Below are the code and all the weights of a small trained network. Each question names an input and a target symbol and asks about switching units off, where a switched-off unit gives its printed mean instead of its output.

import numpy as np


def w(rows, s, z=0):
    codes = np.array(rows[::2]) - 128.0
    scale = np.full(codes.shape[1], s)
    scale[-1] = z or s
    return codes * scale


def f(y):
    return np.maximum(y, 0)


def softmax(a):
    e = np.exp(a - a.max(-1, keepdims=True))
    return e / e.sum(-1, keepdims=True)


def log_softmax(a):
    a = a - a.max(-1, keepdims=True)
    return a - np.log(np.exp(a).sum(-1, keepdims=True))


def net(x, mask):
    ids = ['αθλμξστφψ'.index(c) for c in x.split()]
    T = len(ids)
    res = E[ids] + P[:T]
    u = 0
    for l in range(2):
        r = res
        for j in range(2):
            rows = slice(4 * j, 4 * j + 4)
            q, k, v = (r @ M[l][rows].T for M in (Q, K, V))
            z = softmax(np.where(np.tri(T) > 0, q @ k.T / 4**0.5, -1e9)) @ v
            o = O[l][rows]
            res = res + np.where(mask[u + j], z, o[:, -1]) @ o[:, :-1]
        u += 2
        y = f(res @ A[l][:, :-1].T + A[l][:, -1])
        res = res + np.where(mask[u : u + 4], y, B[l][:, -1]) @ B[l][:, :-1]
        u += 4
    return log_softmax(res[-1] @ U[:, :-1].T + U[:, -1])


Q, K, V, O, A, B = {}, {}, {}, {}, {}, {}
E = w([
[143,150,102],'α',
[145,152,101],'θ',
[224,173,184],'λ',
[85,99,126],'μ',
[152,119,95],'ξ',
[75,86,109],'σ',
[132,194,126],'τ',
[251,118,198],'φ',
[91,66,188],'ψ',
],0.021)
P = w([
[244,99,2],'0',
[137,156,90],'1',
[138,155,106],'2',
[140,152,113],'3',
[121,139,116],'4',
[121,139,116],'5',
[126,133,118],'6',
[140,125,122],'7',
[104,153,123],'8',
[139,132,132],'9',
[146,123,132],'10',
[140,130,133],'11',
[135,137,130],'12',
],0.0085)
Q[0] = w([
[128,83,182],'0.h1',
[251,102,128],'0.h1',
[170,146,148],'0.h1',
[62,78,111],'0.h1',
[170,46,118],'0.h2',
[149,197,165],'0.h2',
[109,112,127],'0.h2',
[135,143,68],'0.h2',
],0.012)
K[0] = w([
[166,102,191],'0.h1',
[172,31,34],'0.h1',
[57,199,2],'0.h1',
[111,34,210],'0.h1',
[57,3,106],'0.h2',
[189,122,110],'0.h2',
[48,186,76],'0.h2',
[58,127,103],'0.h2',
],0.011)
V[0] = w([
[182,146,95],'0.h1',
[126,179,109],'0.h1',
[116,95,103],'0.h1',
[7,147,152],'0.h1',
[75,157,166],'0.h2',
[102,131,135],'0.h2',
[148,99,95],'0.h2',
[170,143,135],'0.h2',
],0.015)
O[0] = w([
[89,160,139,210],'0.h1',
[144,107,2,155],'0.h1',
[201,94,133,134],'0.h1',
[180,88,92,3],'0.h1',
[127,157,213,58],'0.h2',
[159,157,77,99],'0.h2',
[82,91,98,162],'0.h2',
[154,69,151,169],'0.h2',
],0.0088,0.0083)
A[0] = w([
[5,123,1,250],'0.n1',
[100,57,117,104],'0.n2',
[99,199,163,172],'0.n3',
[21,193,109,192],'0.n4',
],0.007,0.0024)
B[0] = w([
[174,86,157,244],'0.n1',
[61,111,168,141],'0.n2',
[72,82,150,155],'0.n3',
[254,124,108,197],'0.n4',
],0.0085,0.011)
Q[1] = w([
[151,182,121],'1.h1',
[107,123,116],'1.h1',
[138,3,53],'1.h1',
[58,61,98],'1.h1',
[106,73,157],'1.h2',
[80,141,80],'1.h2',
[84,115,137],'1.h2',
[143,36,77],'1.h2',
],0.012)
K[1] = w([
[211,143,89],'1.h1',
[115,168,161],'1.h1',
[91,123,246],'1.h1',
[95,218,254],'1.h1',
[229,163,148],'1.h2',
[199,193,135],'1.h2',
[172,112,149],'1.h2',
[76,225,181],'1.h2',
],0.0099)
V[1] = w([
[125,48,164],'1.h1',
[66,101,72],'1.h1',
[39,138,81],'1.h1',
[3,133,75],'1.h1',
[173,203,97],'1.h2',
[73,145,108],'1.h2',
[184,82,120],'1.h2',
[52,117,176],'1.h2',
],0.014)
O[1] = w([
[42,219,241,215],'1.h1',
[212,69,254,115],'1.h1',
[150,34,202,34],'1.h1',
[152,32,194,2],'1.h1',
[108,204,68,121],'1.h2',
[179,20,189,54],'1.h2',
[132,175,190,245],'1.h2',
[59,189,53,26],'1.h2',
],0.0061,0.0084)
A[1] = w([
[76,154,2,98],'1.n1',
[137,105,190,46],'1.n2',
[54,94,221,1],'1.n3',
[88,80,213,128],'1.n4',
],0.012,0.0072)
B[1] = w([
[159,26,165,255],'1.n1',
[237,40,70,160],'1.n2',
[142,128,1,198],'1.n3',
[71,85,149,206],'1.n4',
],0.0098,0.0086)
U = w([
[209,139,50,94],'α',
[221,147,46,142],'θ',
[185,21,163,34],'λ',
[131,136,254,233],'μ',
[120,91,247,220],'ξ',
[207,83,238,82],'σ',
[221,120,53,3],'τ',
[139,26,188,119],'φ',
[57,118,68,186],'ψ',
],0.0065,0.005)

Each question gives the input, a string of symbols that net reads in full, and the target symbol t.
The units are the heads (4 rows each of Q, K, V and O) and the neurons (one row each of A and B). Each row of codes is followed by its name. A weight is (code - 128) times the scale printed after its matrix; where a second scale follows, it is the last column's (O, A, B and U).
mask holds one flag per unit, layer by layer, with each layer's heads first. A switched-off unit (its flag False) gives its mean, the last column of its rows in O or B, instead of its output. The means were averaged over made-up inputs and are rounded, as every weight is.
A unit's drop is (log p(t) with every unit on - log p(t) with that unit switched off) / (log p(t) with every unit on - log p(t) with every unit switched off).
The circuit of an input: a set's keep is (log p(t) with only the set's units on - log p(t) with every unit switched off) / (log p(t) with every unit on - log p(t) with every unit switched off). Starting from all 12 units, units are removed one at a time, each time the one whose removal leaves the highest keep (on an exact tie, the one counted first), for as long as the keep stays at least 0.8.
units of the circuit, in order: the units of the circuit, biggest drop first
unit that matters most: the unit with the biggest drop
k most important neurons: the k neurons with the biggest drops, biggest first
k most important neurons of layer l: the k neurons of layer l with the biggest drops, biggest first
which heads matter: for each layer, one digit per head in row order, 1 if its drop is at least 0.15 and else 0, layers parted by /
drop when u is switched off: that unit's drop, to one decimal
input τ ξ θ φ ψ α ψ, target ψ: unit that matters most : 1.n3
input τ θ α α ξ α λ φ μ ξ σ, target μ: 2 most important neurons of layer 0 : (0.n4 0.n3)
input σ ψ σ θ θ θ φ, target λ: 4 most important neurons : (1.n2 0.n4 1.n3 1.n4)
input θ μ σ, target λ: 2 most important neurons : (0.n4 1.n2)
input α θ τ α θ ψ μ μ μ θ ξ μ, target ψ: 2 most important neurons : (0.n4 1.n3)
input σ σ μ ξ λ σ θ θ λ φ μ, target μ: 3 most important neurons : (0.n4 0.n3 1.n3)
input φ θ μ σ, target μ: which heads matter : 01 / 00
input σ σ α μ θ α μ θ θ θ λ, target λ: 3 most important neurons : (1.n2 0.n4 1.n3)
input σ φ ψ α θ τ ψ, target ψ: 4 most important neurons : (1.n3 1.n4 0.n4 1.n1)
input λ θ τ, target λ: units of the circuit, in order : (1.n1 0.h1 1.h1 0.h2)
input ψ μ θ α μ θ τ θ λ ψ σ, target ψ: 4 most important neurons : (0.n4 1.n3 1.n1 0.n2)
input λ θ θ τ α θ θ ψ θ α σ, target ψ: which heads matter : 11 / 10
input σ λ φ τ σ ψ μ λ ψ ξ θ μ λ, target λ: units of the circuit, in order : (0.h2 1.h1 1.n2)
input θ α λ μ σ φ, target μ: units of the circuit, in order : (0.h1 1.n3 1.n1)
input μ θ φ σ φ θ λ ξ μ μ, target μ: 2 most important neurons : (0.n4 1.n3)
input θ θ θ ψ θ ψ φ, target μ: 4 most important neurons : (0.n1 0.n4 1.n3 1.n1)
input ξ μ σ σ, target λ: 4 most important neurons : (0.n4 1.n2 1.n3 0.n2)
input α θ α ψ μ ξ μ, target ψ: drop when 0.n3 is switched off : -0.1
